Here is a tiny trained network, its code and every weight. The questions are about switching its units off for an input and a target symbol, where a switched-off unit gives its printed mean instead of its output.

import numpy as np


def w(rows, s, z=0):
    codes = np.array(rows[::2]) - 128.0
    scale = np.full(codes.shape[1], s)
    scale[-1] = z or s
    return codes * scale


def norm(h):
    return h / np.sqrt((h * h).mean(-1, keepdims=True) + 1e-5)


def f(y):
    return np.maximum(y, 0)


def softmax(a):
    e = np.exp(a - a.max(-1, keepdims=True))
    return e / e.sum(-1, keepdims=True)


def log_softmax(a):
    a = a - a.max(-1, keepdims=True)
    return a - np.log(np.exp(a).sum(-1, keepdims=True))


def net(x, mask):
    ids = ['αβγδεζηθλμπω'.index(c) for c in x.split()]
    T = len(ids)
    res = E[ids] + P[:T]
    q, k, v = (norm(res) @ M[0].T for M in (Q, K, V))
    z = softmax(np.where(np.tri(T) > 0, q @ k.T / 2**0.5, -1e9)) @ v
    res = res + np.where(mask[0], z, O[0][:, -1]) @ O[0][:, :-1]
    y = f(norm(res) @ A[0][:, :-1].T + A[0][:, -1])
    res = res + np.where(mask[1:13], y, B[0][:, -1]) @ B[0][:, :-1]
    return log_softmax(norm(res)[-1] @ U[:, :-1].T + U[:, -1])


Q, K, V, O, A, B = {}, {}, {}, {}, {}, {}
E = w([
[115,113,114,205,106],'α',
[82,93,67,158,147],'β',
[83,93,69,162,146],'γ',
[101,103,86,182,126],'δ',
[89,96,66,172,147],'ε',
[105,73,100,206,159],'ζ',
[113,145,171,172,195],'η',
[163,125,1,106,189],'θ',
[169,200,50,160,103],'λ',
[126,219,99,176,50],'μ',
[216,172,183,166,86],'π',
[27,160,157,7,64],'ω',
],0.014)
P = w([
[137,96,81,42,23],'0',
[162,115,120,120,51],'1',
[162,131,134,127,76],'2',
[148,147,115,188,118],'3',
[152,158,128,183,143],'4',
[148,166,128,189,166],'5',
[153,175,135,190,188],'6',
[149,183,136,188,212],'7',
[154,191,144,182,241],'8',
[164,200,150,187,254],'9',
[195,223,134,207,225],'10',
],0.0074)
Q[0] = w([
[168,108,112,201,179],'head 1',
[191,188,5,174,156],'head 1',
],0.015)
K[0] = w([
[127,239,112,109,210],'head 1',
[101,218,254,142,242],'head 1',
],0.0096)
V[0] = w([
[2,214,164,100,84],'head 1',
[29,41,242,130,179],'head 1',
],0.0087)
O[0] = w([
[7,154,153,127,107,5],'head 1',
[109,74,141,157,60,26],'head 1',
],0.02,0.0017)
A[0] = w([
[19,123,201,111,97,85],'neuron 1',
[158,154,140,41,127,111],'neuron 2',
[168,129,108,178,105,197],'neuron 3',
[61,148,102,137,88,55],'neuron 4',
[148,176,140,172,91,171],'neuron 5',
[134,89,92,97,67,77],'neuron 6',
[152,193,127,82,183,134],'neuron 7',
[103,145,105,192,140,163],'neuron 8',
[144,122,140,3,74,33],'neuron 9',
[190,31,128,114,82,2],'neuron 10',
[119,160,201,161,139,226],'neuron 11',
[168,145,137,142,163,17],'neuron 12',
],0.016,0.0044)
B[0] = w([
[211,145,165,31,166,163],'neuron 1',
[85,90,158,157,133,157],'neuron 2',
[75,84,131,146,131,255],'neuron 3',
[131,133,129,91,161,159],'neuron 4',
[84,113,140,184,159,184],'neuron 5',
[148,133,109,139,136,153],'neuron 6',
[129,127,144,165,40,239],'neuron 7',
[57,140,128,140,126,235],'neuron 8',
[44,153,113,15,247,135],'neuron 9',
[36,171,180,150,172,186],'neuron 10',
[55,122,106,112,82,188],'neuron 11',
[182,131,173,65,128,179],'neuron 12',
],0.014,0.0091)
U = w([
[120,112,153,135,104,66],'α',
[98,109,78,94,133,110],'β',
[107,112,78,104,131,110],'γ',
[123,99,138,132,86,77],'δ',
[106,43,52,144,73,129],'ε',
[98,96,187,189,245,136],'ζ',
[104,27,199,62,47,135],'η',
[184,82,113,116,138,253],'θ',
[151,217,156,164,167,145],'λ',
[53,245,110,159,97,88],'μ',
[174,122,220,150,89,189],'π',
[92,177,187,47,202,147],'ω',
],0.011,0.0057)

Each question gives the input, a string of symbols that net reads in full, and the target symbol t.
The units are the heads (2 rows each of Q, K, V and O) and the neurons (one row each of A and B). Each row of codes is followed by its name. A weight is (code - 128) times the scale printed after its matrix; where a second scale follows, it is the last column's (O, A, B and U).
mask holds one flag per unit, heads first, then neurons. A switched-off unit (its flag False) gives its mean, the last column of its rows in O or B, instead of its output. The means were averaged over made-up inputs and are rounded, as every weight is.
A unit's drop is (log p(t) with every unit on - log p(t) with that unit switched off) / (log p(t) with every unit on - log p(t) with every unit switched off).
The circuit of an input: a set's keep is (log p(t) with only the set's units on - log p(t) with every unit switched off) / (log p(t) with every unit on - log p(t) with every unit switched off). Starting from the 12 units with the biggest drops (on a tie, the unit counted first), units are removed one at a time, each time the one whose removal leaves the highest keep (on an exact tie, the one counted first), for as long as the keep stays at least 0.8.
units of the circuit, in order: the units of the circuit, biggest drop first
top k neurons: the k neurons with the biggest drops, biggest first
drop of u: that unit's drop, to one decimal
input α μ α ω ε θ, target ω: units of the circuit, in order	(head 1; neuron 1)
input ζ ζ μ μ β ε, target μ: units of the circuit, in order	(head 1; neuron 3; neuron 7)
input ζ ε μ π λ γ μ β, target μ: units of the circuit, in order	(head 1; neuron 7; neuron 3)
input ζ β ε, target ζ: units of the circuit, in order	(neuron 11; head 1)
input ζ ζ ζ μ μ β β, target μ: top 2 neurons	(neuron 3; neuron 7)
input ε β θ ζ α ε θ β, target θ: units of the circuit, in order	(head 1; neuron 10; neuron 12; neuron 5)
input ζ ζ ζ δ, target ζ: units of the circuit, in order	(head 1; neuron 7)
input ω λ μ, target ω: top 2 neurons	(neuron 1; neuron 4)
input β θ δ, target θ: units of the circuit, in order	(head 1; neuron 10)
input η γ ε ε, target η: units of the circuit, in order	(head 1; neuron 1)
input ε λ ε π δ, target π: top 2 neurons	(neuron 7; neuron 12)
input ζ ε π θ π ε π α, target π: units of the circuit, in order	(head 1; neuron 7; neuron 12; neuron 10)
input γ μ ε, target μ: units of the circuit, in order	(head 1; neuron 7)
input α ζ ε, target ζ: top 2 neurons	(neuron 10; neuron 7)
input ε ζ γ, target ζ: top 2 neurons	(neuron 10; neuron 7)
input ζ γ ζ ζ μ γ δ, target μ: top neuron	(neuron 3)
input η ε η, target η: top 2 neurons	(neuron 1; neuron 11)
input ε μ ζ μ ω β ε, target ω: drop of head 1	1.1
input ζ π ω, target ω: drop of neuron 9	1.0
input ε ε ε ζ λ δ λ, target λ: drop of head 1	1.2
input ζ ζ θ, target θ: drop of head 1	0.5
